In the rows, zero is written as 128.
Facts:
(979) η (264); (1388) η (997); (398) η (264); (806) η (202)
(913) η (463); (1256) η (644); (1298) η (1212); (1123) η (508)
(151) η (463); (698) η (463); (1148) η (508); (268) η (935)
(498) η (1416); (1416) η (723); (1492) η (202); (61) η (151)
(219) η (1416); (444) η (723); (808) η (1212); (1451) η (644)
(443) η (1263); (1444) η (698); (212) η (913); (153) η (1347)
(17) η (463); (27) η (264); (554) η (21); (1322) η (262)
(730) η (1263); (1415) η (399); (990) η (264); (540) η (1347)
(145) η (86); (991) η (1347); (680) η (118); (21) η (644)
(907) η (697); (272) η (1212); (86) η (550); (402) η (118)
(1313) η (926); (355) η (935); (735) η (1205); (329) η (1263)
(262) η (202); (177) η (180); (477) η (86); (339) η (1205)
(98) η (935); (1061) η (698); (1430) η (262); (1496) η (1298)
(438) η (753); (1097) η (698); (1314) η (180); (1114) η (1416)
(508) η (1194); (740) η (935); (726) η (1263); (135) η (1347)
(257) η (151); (187) η (997); (1027) η (444); (222) η (118)
(843) η (698); (1133) η (180); (1329) η (698); (1455) η (86)
(39) η (202); (1264) η (1347); (741) η (118); (216) η (1240)
(119) η (1347); (1373) η (39); (95) η (118); (304) η (1205)
(1292) η (550); (844) η (262); (798) η (1298); (118) η (463)
(45) η (444); (231) η (180); (290) η (399); (1060) η (262)
(1347) η (753); (623) η (1298); (483) η (463); (904) η (444)
(1417) η (1298); (275) η (86); (664) η (21); (1240) η (1212)
(81) η (1205); (601) η (202); (32) η (1347); (1263) η (723)
(436) η (21); (824) η (644); (531) η (39); (657) η (399)
(642) η (1298); (534) η (1205); (1206) η (926); (1404) η (1298)
(1020) η (753); (1205) η (550); (527) η (118); (255) η (723)
(292) η (264); (981) η (1263); (935) η (1212); (1138) η (935)
(569) η (118); (60) η (1298); (459) η (264); (697) η (463)
(926) η (463); (942) η (39); (1386) η (1298); (1099) η (180)
(122) η (1194); (1059) η (1492); (230) η (926); (65) η (151)
(868) η (698); (762) η (264); (1112) η (118); (1045) η (753)
(806) μ (95); (806) μ (1212); (806) μ (355); (806) μ (443)
(913) μ (477); (913) μ (443); (1256) μ (304); (1256) μ (935)
(1256) μ (1020); (1298) μ (534); (1298) μ (151); (268) μ (904)
(264) μ (122); (264) μ (1194); (498) μ (1430); (498) μ (444)
(498) μ (1112); (1492) μ (698); (1492) μ (1417); (219) μ (1194)
(219) μ (1212); (554) μ (61); (554) μ (935); (554) μ (753)
(554) μ (483); (730) μ (1206); (723) μ (1415); (540) μ (262)
(680) μ (1322); (680) μ (257); (907) μ (477); (907) μ (1123)
(402) μ (698); (402) μ (443); (329) μ (741); (329) μ (1322)
(177) μ (868); (177) μ (438); (1061) μ (753); (1496) μ (1148)
(1496) μ (1112); (1097) μ (657); (1097) μ (257); (1114) μ (398)
(1114) μ (762); (508) μ (741); (508) μ (1329); (740) μ (399)
(740) μ (1045); (726) μ (644); (726) μ (942); (135) μ (32)
(135) μ (275); (187) μ (979); (187) μ (304); (1027) μ (339)
(1027) μ (275); (1027) μ (1415); (1027) μ (1314); (222) μ (60)
(1455) μ (527); (1264) μ (477); (1264) μ (868); (1264) μ (339)
(1264) μ (1148); (119) μ (477); (119) μ (534); (119) μ (355)
(1292) μ (32); (1292) μ (1240); (1292) μ (1112); (1292) μ (808)
(844) μ (255); (45) μ (39); (231) μ (151); (1347) μ (212)
(664) μ (1045); (664) μ (118); (81) μ (1059); (601) μ (868)
(601) μ (527); (601) μ (1020); (436) μ (642); (824) μ (398)
(824) μ (145); (824) μ (1430); (1404) μ (1206); (1205) μ (255)
(1205) μ (1240); (981) μ (216); (981) μ (534); (459) μ (1133)
(459) μ (257); (180) μ (60); (697) μ (741); (697) μ (1444)
(926) μ (216); (1386) μ (202); (1099) μ (642); (1099) μ (531)
(230) μ (477); (230) μ (798)

Known rows:
(27): [150 126 132 171 145 133 112 160 117 142 124 123 121 121  93 106  97 137
 110 139 159 139 111  91 138 109 115 104 146 138 137 130 155]
(730): [170 143 129 163 160 125 131 165  88 154  99 127 103 120  73 110 126 145
  95 126 174 161 111 117 134 120 108 118 154 140 139 151 160]
(935): [167 112  98 121 160 115 103 163 103 139 127  77 130 117  91 111  79 146
 107 147 220 107  75  44 133 117 128 126 138 126 120 139 175]
(550): [145 111 109 122 120 109 115 153  99 154 103 124 137 131  72  88  91 141
 112 173 182 122  85  57 133 111 113 124 162 148 144 120 147]
(402): [150 129 138 141 171 132 136 163 120 129 114 155 141 127  83 107  92 131
 108 126 166 194 108  97 130 128 123 108 142 129 102 130 153]
(726): [169 146 129 162 148 141 107 156 100 140 108 137 107 116  79 104 100 157
  97 136 169 152 109 118 131 120 113 108 150 129 140 145 153]
(202): [151 133 116 115 144 144  97 176 105 158 138 158 147 124  83 102 107 162
 124 133 164  85  84  52 133 115  97 126 143 148 140 139 157]
(399): [154 105 114 131 149 126 105 162 104 149 122 124 130 125  83  98  95 146
 110 141 151 111  79  54 133 119 117 115 155 133 142 127 160]
(1373): [151 147 136 150 143 153 110 169 117 146 132 152 137 120  90 110 103 152
 123 135 180 121 114  95 136 106  98 115 136 150 135 141 156]
(304): [144 130 130 154 118 123 127 151 113 141 101 121 133 127  82  97  89 137
 109 173 195 148 116 100 137  96 110 113 152 156 140 131 146]
(1496): [172 158 120 154 166 117 109 158 119 129 123  90 126 124  99 114  81 137
 115 143 248 147 102  85 148 113 122 117 132 125 116 146 158]
(135): [177 142 130 160 143 168 138 150 130 113 116 115 129 156  91 106  91 133
 130 128 177 140  88 114 144 113 113 115 160 124 177 133 157]
(275): [148 134 134 156 124 123 121 151 113 143 102 125 131 127  83  97  91 137
 115 168 200 150 114  97 140 101 110 113 154 150 139 126 145]
(735): [145 132 131 156 119 122 126 150 111 144 101 125 130 127  80  97  91 135
 114 170 200 150 116 100 136 101 111 113 152 154 139 125 144]
(1205): [156 137 111 122 124  84 111 144 100 153  94 131 140 146  70  80  92 136
 119 177 209 135  84  54 146 111 108 126 167 151 150 118 132]
(698): [148  92 132 107 184 130 125 167 109 137 115 152 150 121  78  96  91 138
 107 131 133 168  77  51 120 130 129 118 153 127  98 124 160]
(483): [150 114 146 142 169 148 129 163 121 128 115 143 140 116  90 104  92 136
 107 137 151 177 108  91 126 110 124 111 146 135 106 134 157]
(398): [154 126 134 171 147 131 113 159 120 143 125 123 122 122  94 105  98 136
 112 139 164 138 111  91 141 109 114 104 146 138 138 130 155]
(1417): [166 134 125 152 157 131 113 159 114 131 124  86 123 114  96 121  81 138
 114 147 242 140 110  86 135 114 121 117 130 130 112 139 170]

Rows:
No name comes twice in this set of rows, the named rows included.
[153 159 125 150 146 160 114 173 116 145 133 150 136 127  93 111  97 158
 125 135 167 122 115  91 126 108  93 110 131 158 132 139 149] => (1322)
[155 126 141 143 172 134 130 160 123 122 114 147 140 125  88 103  94 134
 103 130 149 182 106  93 129 110 122 110 144 138 107 140 153] => (1061)
[150 137 120 165 145 128 119 162 119 135 121 126 129 127  93 103  91 140
  99 139 157 142 103 100 143 102 118 106 144 136 141 147 154] => (177)
[159 143 130 163 143 144 107 161  97 151 110 138 106 111  74 109  98 158
 103 137 179 153 113 124 132 132 116 105 149 122 137 135 157] => (443)
[172 158 137 164 157 131 100 155 105 140 109 136 112 122  85 101  99 153
 105 137 180 154 106 112 141 118 112 108 153 126 141 145 147] => (498)
[150 131 132 164 146 133 112 161 118 141 121 125 126 120  93 103  91 140
 113 142 170 140 106  94 142 110 116 106 148 133 139 134 154] => (1148)
[171 148 145 164 155 140 100 154 104 142 109 135 110 117  85 101 102 156
 111 141 184 152 110 108 137 120 111 108 155 126 137 139 150] => (255)
[171 145 115 150 160 123 115 158 116 127 123  88 123 121  97 120  83 136
 109 142 238 143 107  86 138 112 121 117 129 132 114 143 166] => (1386)
[182 111 105 125 136 174 146 151 119 112 118 108 133 167  81 101  89 138
 133 125 147 107  48  85 136 124 118 128 170 117 199 125 168] => (1347)
[170 148 107 151 120 168 141 156 130 108 118 130 126 140  82 112  95 123
 123 122 174 147  88 125 141 118 122 119 146 117 189 124 164] => (119)
[173 164 115 164 154 148 114 159 100 140 106 130 102 126  81 105  85 166
  99 138 147 161 109 112 115 124 108 101 143 138 139 140 144] => (329)
[147 137 118 154 121 114 129 152 114 136 103 122 135 134  84  96  86 136
 101 167 184 149 108 101 142  92 114 112 150 154 144 142 144] => (1455)
[157 121 131 158 136 165 134 157 125 121 118 113 131 137  92 107  89 140
 116 139 160 133  94 108 137 103 117 113 153 131 161 140 163] => (1020)

The same things again, as new rows of numbers:
Known rows:
(680): [137 173 119 119 115  95 114 185 113 103 160 106 132 173 131 103  99 108
 134 119 121 144 105   6 157 168 142]
(257): [160 113 133 144 129 101 101 175 114 107 151 107 134 133 143 114  99 110
 124  88  94 148 132  43 153 127 153]
(698): [147 101 141 147 115 129  87 140 110 112 153 116 140 143 152 128 119 104
 153  95 125 139 146  92 144 102 139]
(463): [142  99 147 143 127 123 101 130 122 117 143 115 138 129 140 112 115 104
 131 100 119 140 152 116 142 110 140]
(1061): [109 147 123 122  83 113 105 146 111 113 155 110 141 184 144  93  97 108
 149 121 158 158 117  69 139 154 128]
(1059): [122  67 137 137 187 130 105 149 130  67 117 108 127 153 109  90 120  50
 119 117 140 112 170 188 182 105 129]
(81): [128 178 179 130 210 105 109  91 176 138 151  95 151 165 133 131 105  84
 108 183 203 144 138 101 123 135 111]
(1148): [142 113 174 162 157 149 123  96 132 127 135 136 114 105 139  69 152 100
 147 117 113 143 172 149 147 108 153]
(61): [146  86 137 146 101 117  91 145 112 116 152 109 141 146 154 114  96 109
 140  87 125 158 142  92 140 115 142]
(222): [119 174 104  85  95  93 108 149  62 114 175  42 162 200 188 129 122  99
 190  80 159 136 133  91 122 166 135]
(997): [141 106 159 144 156 131 116 112 136 116 129 116 134 111 128 104 133  95
 126 114 115 125 165 144 142 104 140]
(1112): [147  90 149 177  76 130  65 147 104 109 144 113 121 154 156 126  90 109
 144  99 142 162 108 103 142 112 151]
(1123): [147 113 163 148 167 147 127  97 130 131 139 135 122 104 143  79 160 101
 147 115 107 135 185 134 147 103 152]
(979): [138 110 165 147 156 133 124 104 133 121 126 118 132 108 133  82 137 100
 127 114 109 130 175 141 145 107 146]
(642): [127 123 182 117 151 102  72 114  89 166 127 119 166 127  50 140 128  97
 107 133 136 156 173 170 137  73 176]
(808): [137 117 177 135 150 118  84 112 106 142 127 119 146 121  83 130 132  97
 117 130 130 142 160 166 141  84 164]
(21): [115 122 114 153 138  96 115  97 141 102 117 122 131  76 117 142 106  98
 156 116  92  79 152 155 133 118 111]
(180): [115 197 131  83 159 110 138 108  91 121 149  50 156 160 162 111 161  83
 176 110 146 102 161 149 126 157 133]
(268): [104 181 165  93 143 102  94 112  97 158 133 127 157 158  46 121 138  96
 121 166 163 150 152 141 138 113 160]

Rows:
No name comes twice in this set of rows, the named rows included.
[138  74 143 141  93  92  96 154 115 120 164 123 138 143 146  79  71 107
 142  75 126 191 144 114 132 133 125] => (527)
[105 147 115  99 134 131 144  88 161 119 114 113 135 147 116  86 141 112
 104 162 159 121 152 117 144 152 153] => (231)
[129 173 128 117 127 108 122 159 124 107 148 111 129 165 127  93 116 105
 135 129 124 134 118  43 152 160 139] => (697)
[100 145 129 117 173 137 119 136 128  76 129 114 127 182 106  91 141  58
 144 155 163 103 144 146 177 138 119] => (1492)
[ 94 121 147 107 164  95 139 144 142  91 140 135 118 170  87  26 103  59
 134 139 159 156 153 190 159 167  93] => (601)
[133  87 149 141 174 129 107 133 131  92 123 110 134 136 119  97 124  73
 120 120 127 119 166 165 164 103 135] => (202)
[107 141 119 109 174 142 115 137 134  80 139 128 127 183 108 107 156  63
 156 158 171  97 149 137 170 135 114] => (806)
[139  71 104 124 102 119 108 114 142 113 126 109 145 136 148 115 108 127
  99 113 140 146 162 104 142 120 167] => (151)
[109 132  96 100  94 123 123 114 145 114 131 110 140 175 136  99 116 122
 119 144 167 143 137  79 141 159 154] => (926)
[157  87 139 123 212 110 106  70 210 142 137 100 163 129 143 157 105 114
  63 170 199 152 184 120 121 109 150] => (534)
[162 110 133 142 122  97  95 184 112 107 157 106 137 137 145 118  93 110
 126  87  94 150 130  37 155 129 154] => (741)
[125 193 153 123 173 131 152 120 137 116 132 120 122 133 118  62 154  98
 130 148 110 116 150  73 158 153 150] => (508)
[ 52 189 184  92 143 133 102  88  92 172 124 139 229 184  25 121 141  70
 118 163 143 128 191 100 153  49 109] => (1404)
[124 191 151 119 169 125 146 125 141 114 132 115 123 137 114  71 146  96
 129 151 116 115 143  77 154 153 147] => (459)
[159 116 197 159 223 102  92  97 176 141 159 106 149 127 143 147  97  86
 108 147 176 163 162 136 121 101 114] => (339)

The same things again, as new rows of numbers:
Known rows:
(436): [163 141 148 128 225 136 118  89 152 147 134  99 146 126 106 110 129  79
 117 108 156 128 133 123  97 153 163  92 152 142 127 159 103]
(1097): [125 138 101 157 146 124 128  70 163 137 130  81 183 137 128 104 129  95
 109 109 148 141 130 100 146 182 148  95 146 128 101 130 102]
(1404): [190 146  95 134 117 134 111  82 131 149 142  95 149 145 163 127 157  91
 104 124 170 136 142 118 136 153 164  33 159 167 118 215 111]
(231): [168 136 121  99 183 132 110  83 159 146 139  87 155 151 118 119 130 108
 114  98 153 144 127 123 136 152 155  99 149 139 110 159 127]
(257): [134 138  97 161 147 130 126  73 166 137 132  81 178 132 123 102 133 102
 112 109 152 131 131 104 143 178 149  99 157 135 101 125 103]
(1313): [146 132 100 169 156 132 128  85 162 138 137  84 185 133 127 104 130 120
 114 113 150 126 129 109 147 170 153  99 161 136 107 134 100]
(730): [211 126  87 166 207 164 124  93 183 144 140  82 150 158 146 111 148 120
  89 114 122 143 130 117 143 150 152  95 157 148  83 187 174]
(1060): [187 129 143 115 144 114 111 106 154 142 146  80 152  88 102 113 152 141
 117  80 199 172 128 133 135 156 158 129 155 147  95 113 196]
(740): [182 146 103 108 123 134 108  73 135 140 144  99 153 148 139 130 150  72
 108 114 171 136 142 122 124 149 163  59 158 160 119 158 106]
(1059): [183 131 135 118 154 120 112 101 158 142 145  84 153  96 106 113 150 133
 116  86 190 162 130 131 134 155 156 123 162 148 100 123 180]
(569): [142 130  92 177 143 132 132  81 160 138 136  82 192 136 130 102 124 129
 115 114 143 129 125 103 155 175 154  98 154 133 105 128  95]
(1148): [164 136 118 129 188 139 114  89 160 141 142 101 156 129 119 111 142 108
 115 102 159 140 136 123 122 149 160  98 165 152 116 140 119]
(119): [129 125 112  94 222 117  84  70 177 142 144 108 150 171 124 118 145 115
 126 110 139 220 132 124 177 140 155  38 133 162  84 165 115]
(697): [100 139 104 175 159 110 126  78 175 136 130  71 195 108 138 106 147  55
 105 121 161 119 138 114 148 177 129 106 183 118 111 138  99]
(122): [176 138 115 128 182 140 114  88 162 142 141  97 155 129 115 112 141 116
 115 102 160 138 133 124 126 152 157  99 167 151 110 142 123]
(644): [152 142 143 150 231 134 115  99 166 146 136  88 154  96 107 108 147  62
 118 117 168  92 142 137  98 146 148 104 195 145 131 154  99]
(1240): [155 144 100 128 129 128 107  82 148 139 148  93 164 126 142 130 169  34
 104 121 189 107 153 139 124 140 147  68 195 161 140 164  99]
(997): [159 138 115 140 190 129 111  96 173 141 142  89 165 108 125 114 157  84
 112 112 170 123 141 135 128 148 142 109 198 145 118 147 123]
(1388): [176 137 110 126 176 140 114  88 162 142 142  97 156 132 119 112 140 121
 115 101 158 142 133 122 129 154 158  98 163 151 109 142 125]

Rows:
No name comes twice in this set of rows, the named rows included.
[246 151  96 101  97 139 109  73 128 135 145 110 153 148 131 139 149  83
 110 126 175 168 137 135 117 158 160  53 156 148 114 141 103] => (60)
[171 128 158 124 145  94 108 118 163 141 147  66 160  48 104 115 173 111
 114  83 225 160 134 150 137 151 141 150 185 140 101 113 221] => (262)
[150 131  96 199 168 131 133  96 165 148 133  81 184 124 144  99 136 141
 110 121 146 126 127 107 158 175 151  84 167 136 107 187 108] => (1206)
[158 145 102  18 171 118 107  97 162 145 139 144 159 146 166 106 144 190
 113  90 147 166 142 119 144 139 154 126 185 165 119 129 120] => (477)
[170 138 121 119 183 136 115  86 159 142 139 100 154 138 119 116 137 110
 112 100 157 161 131 120 126 157 158  95 151 144 114 152 128] => (1099)
[204 124  97  96 191 161 111  77 179 140 143  66 153 188 128 122 130  92
  94 103 119 122 126 125 148 140 149 117 147 143  81 146 163] => (981)
[138 127 105 148 144 116 132  80 154 138 132  97 191 147 142  99 125 126
 110 117 141 151 127 105 158 177 153  85 136 138 105 127 100] => (402)
[105 128 121 138 165  93 124  90 160 137 131  92 197 119 164  99 144  85
 107 133 147 122 141 119 158 159 139  97 173 142 111 118  98] => (913)
[167 143 146 134 228 141 117  90 154 146 134  96 147 119 104 112 129  84
 119 109 154 126 133 121  93 152 164  93 157 141 123 156 105] => (554)
[160 138 136 127 210 137 118  88 155 144 137 102 152 131 109 112 132  88
 115 103 157 138 132 124 107 152 160  91 152 144 127 155 110] => (824)
[173 149 100  68  90 119  93  68 126 144 147  72 159 158 158 147 160  13
 105 127 185  85 150 138 137 133 149  51 181 160 128 182  90] => (1298)
[208 129  88 140 190 167 118  85 180 136 145  86 152 158 122 113 143 107
  99 105 133 131 134 123 130 145 155 111 164 153  87 126 155] => (904)
[133 128  92 159 218 138  94  74 187 138 150 110 153 153 101 119 152 113
 125 104 156 218 132 124 164 151 155  42 150 154 101 175 112] => (32)

